Here is a tiny trained network, its code and every weight. The questions are about switching its units off for an input and a class, where a switched-off unit gives its printed mean instead of its output.

import numpy as np


def w(rows, s, z=0):
    codes = np.array(rows[::2]) - 128.0
    scale = np.full(codes.shape[1], s)
    scale[-1] = z or s
    return codes * scale


def f(y):
    return y / 2 * (1 + np.tanh(0.7978845608 * (y + 0.044715 * y**3)))


def log_softmax(a):
    a = a - a.max(-1, keepdims=True)
    return a - np.log(np.exp(a).sum(-1, keepdims=True))


def net(x, mask):
    res = np.array(x, float).reshape(1, 5) / 4 @ E
    y = f(res @ A[0][:, :-1].T + A[0][:, -1])
    res = res + np.where(mask, y, B[0][:, -1]) @ B[0][:, :-1]
    return log_softmax(res[-1] @ U[:, :-1].T + U[:, -1])


A, B = {}, {}
E = w([
[141,28,36,151,123,135,127,156,69],'x0',
[128,128,128,127,129,127,134,127,128],'x1',
[12,100,114,81,124,107,159,180,163],'x2',
[116,131,153,156,3,224,158,143,131],'x3',
[130,128,129,130,128,126,133,131,128],'x4',
],0.013)
A[0] = w([
[121,181,182,111,135,127,135,106,180,253],'n1',
[140,52,59,150,125,136,122,158,69,180],'n2',
[56,113,117,91,124,113,150,160,159,172],'n3',
[130,88,84,133,128,129,124,144,94,152],'n4',
[171,141,130,147,129,138,122,104,108,217],'n5',
[137,127,112,110,210,68,111,119,131,254],'n6',
[196,141,133,158,132,143,110,91,103,251],'n7',
[27,111,117,89,127,115,148,172,162,178],'n8',
[116,129,149,155,1,227,156,144,132,176],'n9',
[142,100,111,136,134,128,123,139,111,148],'n10',
[155,128,132,145,123,137,125,120,104,160],'n11',
[129,150,156,138,115,145,133,122,132,171],'n12',
],0.014,0.0091)
B[0] = w([
[121,189,197,101,140,107,64,126,214,235],'n1',
[137,74,90,145,114,142,253,127,85,206],'n2',
[55,98,117,98,122,113,118,187,132,203],'n3',
[121,83,102,129,122,129,181,136,99,170],'n4',
[190,157,131,138,142,143,125,78,131,178],'n5',
[130,130,122,89,202,37,147,113,103,231],'n6',
[218,165,137,147,151,129,141,64,115,205],'n7',
[24,94,127,108,110,116,112,209,142,224],'n8',
[121,125,140,219,54,194,119,144,164,251],'n9',
[136,111,116,129,119,131,167,126,100,149],'n10',
[158,138,113,152,120,143,137,104,125,151],'n11',
[139,143,137,136,119,138,104,124,146,164],'n12',
],0.013,0.023)
U = w([
[217,231,203,64,250,62,53,27,155,226],'0',
[208,222,213,191,97,228,4,70,190,152],'1',
[220,113,77,132,214,83,205,34,18,164],'2',
[228,115,73,209,65,254,186,77,95,105],'3',
[54,156,178,24,212,25,16,189,177,163],'4',
[46,153,204,143,47,174,1,210,209,100],'5',
[72,58,44,44,181,69,182,198,52,107],'6',
[47,56,92,183,52,219,171,209,109,6],'7',
],0.0046,0.0025)

Each question gives the input, the list of numbers given to net, and the class t.
The units are the neurons (one row each of A and B). Each row of codes is followed by its name. A weight is (code - 128) times the scale printed after its matrix; where a second scale follows, it is the last column's (A, B and U).
mask holds one flag per neuron, in row order. A switched-off neuron (its flag False) gives its mean, the last column of its row in B, instead of its output. The means were averaged over made-up inputs and are rounded, as every weight is.
A unit's drop is (log p(t) with every unit on - log p(t) with that unit switched off) / (log p(t) with every unit on - log p(t) with every unit switched off).
The circuit of an input: a set's keep is (log p(t) with only the set's units on - log p(t) with every unit switched off) / (log p(t) with every unit on - log p(t) with every unit switched off). Starting from all 12 units, units are removed one at a time, each time the one whose removal leaves the highest keep (on an exact tie, the one counted first), for as long as the keep stays at least 0.8.
circuit, biggest first: the units of the circuit, biggest drop first
k most important neurons: the k neurons with the biggest drops, biggest first
drop when u is switched off: that unit's drop, to one decimal
input [7,-6,5,0,3], class 6: circuit, biggest first -> (n9)
input [2,-5,-7,-1,6], class 2: circuit, biggest first -> (n9; n1)
input [2,-6,8,-2,-8], class 6: circuit, biggest first -> (n1; n9)
input [1,-7,-1,-8,8], class 2: circuit, biggest first -> (n1; n8)
input [-5,1,0,-1,8], class 0: 2 most important neurons -> (n8; n9)
input [0,4,-6,-2,-1], class 0: 3 most important neurons -> (n2; n9; n4)
input [-6,-7,0,-8,-1], class 0: 2 most important neurons -> (n8; n3)
input [-3,4,0,-5,5], class 0: 2 most important neurons -> (n8; n3)
input [4,1,-1,2,-8], class 3: 2 most important neurons -> (n8; n6)
input [-4,-2,-2,0,4], class 0: drop when n9 is switched off -> 1.4
input [4,-7,-4,-1,-8], class 2: drop when n9 is switched off -> 0.4
input [6,-7,-7,-3,8], class 2: drop when n4 is switched off -> 0.0
